The rows lie along a hidden order. The number after each row says roughly how far along it the row is, from 0 to 15. A new part has a new order.
(in the rows, 128 means zero)
[134 126 128 128 129 153 123 130 127 188 130 128 129 126 128  43 130   1
 122 124 145 128 129 166 128 128 130 115 158 150 135 139 122 127  89 127
 129 126 126 127 171 132   1 125 127  59  93 129 128 128 131 118 131 156
 125 148 126 125 115 146 120 149 200 128 128 131 128 129 184 128 116 131
 127 127  98 128 123 127 255 133 121 123 146 125 118  98 131 127 129 117
 186 119 152 127 191 126 127 127 129 135 126]
15
[126 128 128 128 127 127 133 129 144 155 151 106 128 138 128 123 124 179
 192 120 127 129 122 128 134 128 127 129 152 128 110 157 128 127  65 128
 129 126 138 103 152 199 128 124 142 126 128 122 128 151 164 129 131 128
 126 130 189 123 129 147 128 134 165 119 128 129 132 128 129 137 101  71
 127 104 113 123 128 127 199  78 126 124 244 127 128 126 160 130 128 128
 130 171 130 127 124  95 134 120 183 163 126]
0
[140 127 118 123 123 138 127 130 125 173 127 129 109 128 149  63 129  39
 184 122 127 161 128 127 131 129 142 122 158 145 133 128 125 127  75 119
 129 127 127 129 126 164  42 128 145  64 107 103 128 128 158 128 131 155
 126 148 195  98 128 144 128 129 126 127 128 130 130 143 186 174 106 109
 126 127 104 129 125 130 242 131 108 153 122 126 122 115 164 128 128 127
 167 125 130 128 190 127 138 127 129 165 154]
10
[138 145 128 128 128 147 127 129 141 128 125 128 128 127 129 131 129  86
 117 128 139 161 121 128 121 154 127 124 160 136 117 130 128 123 130 128
 128 136 133 104 158 128  62 101 137 128  85  95 128 128 129 129 109 153
 127 128 126 125 128 151 128 128 128 128 127 171  91 141 190 129 112 132
 127 131 127 128 124 129 125 100 115 137 193 118 120 128 158 137 125 128
 125 126 147 127 174  71 127 127 175 168 143]
7
[145 147 128 126 128 129 128 130 145 163 127 128 129 140 128 131 228 138
 189 122 139 161 126 133 129 126 127 128 156 128 131 159 128 128 126 123
 116 130 128 128 154 179 127 128 142 122 100 129 128 129 174 111 109 128
 118 139 177 128 122 151 122 134 129 128 112 185 128 135 132 128 127  97
 137 118 133 127 124  73 124  81 128 121 254 132 128 116 149 132 175 106
 128 126 128 128 211  85 137 128 170 171 138]
4
[145 127 116 128 128 126 128 128 144 128 152 129 128 137 128 129 129 182
 197 120 128 127  93 128 130 128 128 136 127 127 103 163 129 120 128 118
 128 128 128 127 128 195 134 124 141 128 129 128 137 155 127 111 104 128
 127 140 125 114 127 150 121 128 163 117 112 129 132 132 182 127 128 129
 144 106 128 123 127  75 128 130 128 117 255 127 128 128 153 132 125 128
 127 127 128 128 126 130 134 128 132 127 129]
0
[144 146 127 128 127 126 129 124 127 134 130 127 127 130 126 113 237 128
 211 128 137 162 122 128 113 150 130 127 155 130 119 129 123 122  82 128
 126 138 139 127 146 176 108 119 127  74 127 102 128 162 168 126 123 154
 122 139 174 133 121 156 128 137 166 136 128 123 131 127 129 142 128 122
 145 129 133 128 124 125 132 122 130 133 132 132 124 106 152 129 127 108
 130 174 126 130 125  89 130 129 128 126 145]
3
[118 144 126 128 130 134 126 136 127 144 147 130 130 127 145 130 230 130
 176 129 136 160  94 128 143 127 112 141 148 122 152 157 127 116 131 116
 133 120 132 104 130 137 136 118 130 123 131 131 137 128 136 116 139 148
 118 141 115 114 128 123 128 127 122 115 112 188 101 134 133 134 102  88
 139 104 122 124 129  75 126  89 121 113 252 117 127 125 136 125 180 125
 124 166 129 124 164  91 133 119 125 163 120]
0
[133 142 127 128 128 135 126 104 127 182 123 129 130 152 157  84 125 124
 157 123 126 128 129 130 141 160 131 126 156 121 136 154 133 126 125 124
 126 123 124 104 178 138  11  82 129 126 115 131 127 181 136 112 108 144
 128 146 120 116 118 124 128 143 123 126 127 138  75 144 132 135 126 142
 121  96 106 141 130  57 124 139 123 115  72 138 128 116 164 126 197 115
 181 122 133 146 191 122 144 113 129 183 121]
13
